Below are the code and all the weights of a small trained network. Each question names an input and a class and asks about switching units off, where a switched-off unit gives its printed mean instead of its output.

import numpy as np


def w(rows, s, z=0):
    codes = np.array(rows[::2]) - 128.0
    scale = np.full(codes.shape[1], s)
    scale[-1] = z or s
    return codes * scale


def norm(h):
    return h / np.sqrt((h * h).mean(-1, keepdims=True) + 1e-5)


def f(y):
    return y / 2 * (1 + np.tanh(0.7978845608 * (y + 0.044715 * y**3)))


def log_softmax(a):
    a = a - a.max(-1, keepdims=True)
    return a - np.log(np.exp(a).sum(-1, keepdims=True))


def net(x, mask):
    res = np.array(x, float).reshape(1, 3) / 4 @ E
    u = 0
    for l in range(3):
        y = f(norm(res) @ A[l][:, :-1].T + A[l][:, -1])
        res = res + np.where(mask[u : u + 3], y, B[l][:, -1]) @ B[l][:, :-1]
        u += 3
    return log_softmax(norm(res)[-1] @ U[:, :-1].T + U[:, -1])


A, B = {}, {}
E = w([
[120,154,97,198,39,63,63,153,161,83],'x0',
[130,39,136,167,85,145,205,216,97,3],'x1',
[139,129,115,122,130,109,202,123,176,147],'x2',
],0.0049)
A[0] = w([
[84,62,58,225,68,111,212,228,38,3,44],'0.n1',
[165,126,46,212,15,4,66,217,172,125,2],'0.n2',
[167,194,57,206,31,37,83,214,156,59,43],'0.n3',
],0.0037,0.0028)
B[0] = w([
[194,240,220,123,67,102,97,223,187,181,254],'0.n1',
[128,121,43,159,248,145,177,108,75,147,214],'0.n2',
[15,111,99,2,162,91,203,8,40,109,220],'0.n3',
],0.0062,0.0059)
A[1] = w([
[103,140,89,193,73,20,132,64,149,20,10],'1.n1',
[164,56,224,59,196,253,185,144,88,133,91],'1.n2',
[165,100,71,173,135,176,103,157,160,35,3],'1.n3',
],0.0042,0.002)
B[1] = w([
[3,110,110,6,179,85,133,102,20,140,151],'1.n1',
[44,1,70,115,120,194,146,71,70,151,253],'1.n2',
[67,79,130,79,68,152,233,108,32,97,79],'1.n3',
],0.0052,0.0027)
A[2] = w([
[254,196,131,107,207,34,23,67,187,199,250],'2.n1',
[28,142,59,40,157,17,141,41,69,90,177],'2.n2',
[190,148,173,165,3,169,194,236,109,41,25],'2.n3',
],0.0043,0.0015)
B[2] = w([
[173,124,222,190,60,27,71,253,198,114,211],'2.n1',
[89,96,30,143,100,164,154,104,141,168,254],'2.n2',
[160,233,156,224,95,96,84,126,174,154,195],'2.n3',
],0.0066)
U = w([
[190,202,254,196,95,59,90,197,202,119,3],'0',
[64,39,78,72,218,198,238,51,16,125,253],'1',
],0.0051,0.00059)

Each question gives the input, the list of numbers given to net, and the class t.
The units are the neurons (one row each of A and B). Each row of codes is followed by its name. A weight is (code - 128) times the scale printed after its matrix; where a second scale follows, it is the last column's (A, B and U).
mask holds one flag per neuron, layer by layer. A switched-off neuron (its flag False) gives its mean, the last column of its row in B, instead of its output. The means were averaged over made-up inputs and are rounded, as every weight is.
A unit's drop is (log p(t) with every unit on - log p(t) with that unit switched off) / (log p(t) with every unit on - log p(t) with every unit switched off).
The circuit of an input: a set's keep is (log p(t) with only the set's units on - log p(t) with every unit switched off) / (log p(t) with every unit on - log p(t) with every unit switched off). Starting from all 9 units, units are removed one at a time, each time the one whose removal leaves the highest keep (on an exact tie, the one counted first), for as long as the keep stays at least 0.8.
circuit, biggest first: the units of the circuit, biggest drop first
top k neurons: the k neurons with the biggest drops, biggest first
drop when u is switched off: that unit's drop, to one decimal
input [-6,6,3], class 0: circuit, biggest first	0.n3
input [-6,-6,6], class 0: top 3 neurons	0.n3; 2.n1; 0.n2
input [3,2,4], class 1: top 3 neurons	0.n3; 0.n2; 2.n3
input [-6,6,2], class 0: top 3 neurons	0.n3; 0.n2; 0.n1
input [-7,7,-4], class 0: top 4 neurons	0.n3; 0.n1; 0.n2; 2.n3
input [8,6,5], class 1: top 4 neurons	0.n3; 1.n1; 0.n2; 2.n1
input [-6,-7,0], class 0: top 3 neurons	0.n3; 2.n1; 0.n2
input [-5,7,-3], class 0: drop when 0.n1 is switched off	0.1
input [6,2,8], class 1: drop when 0.n3 is switched off	0.4
input [-2,0,1], class 1: drop when 0.n1 is switched off	5.6
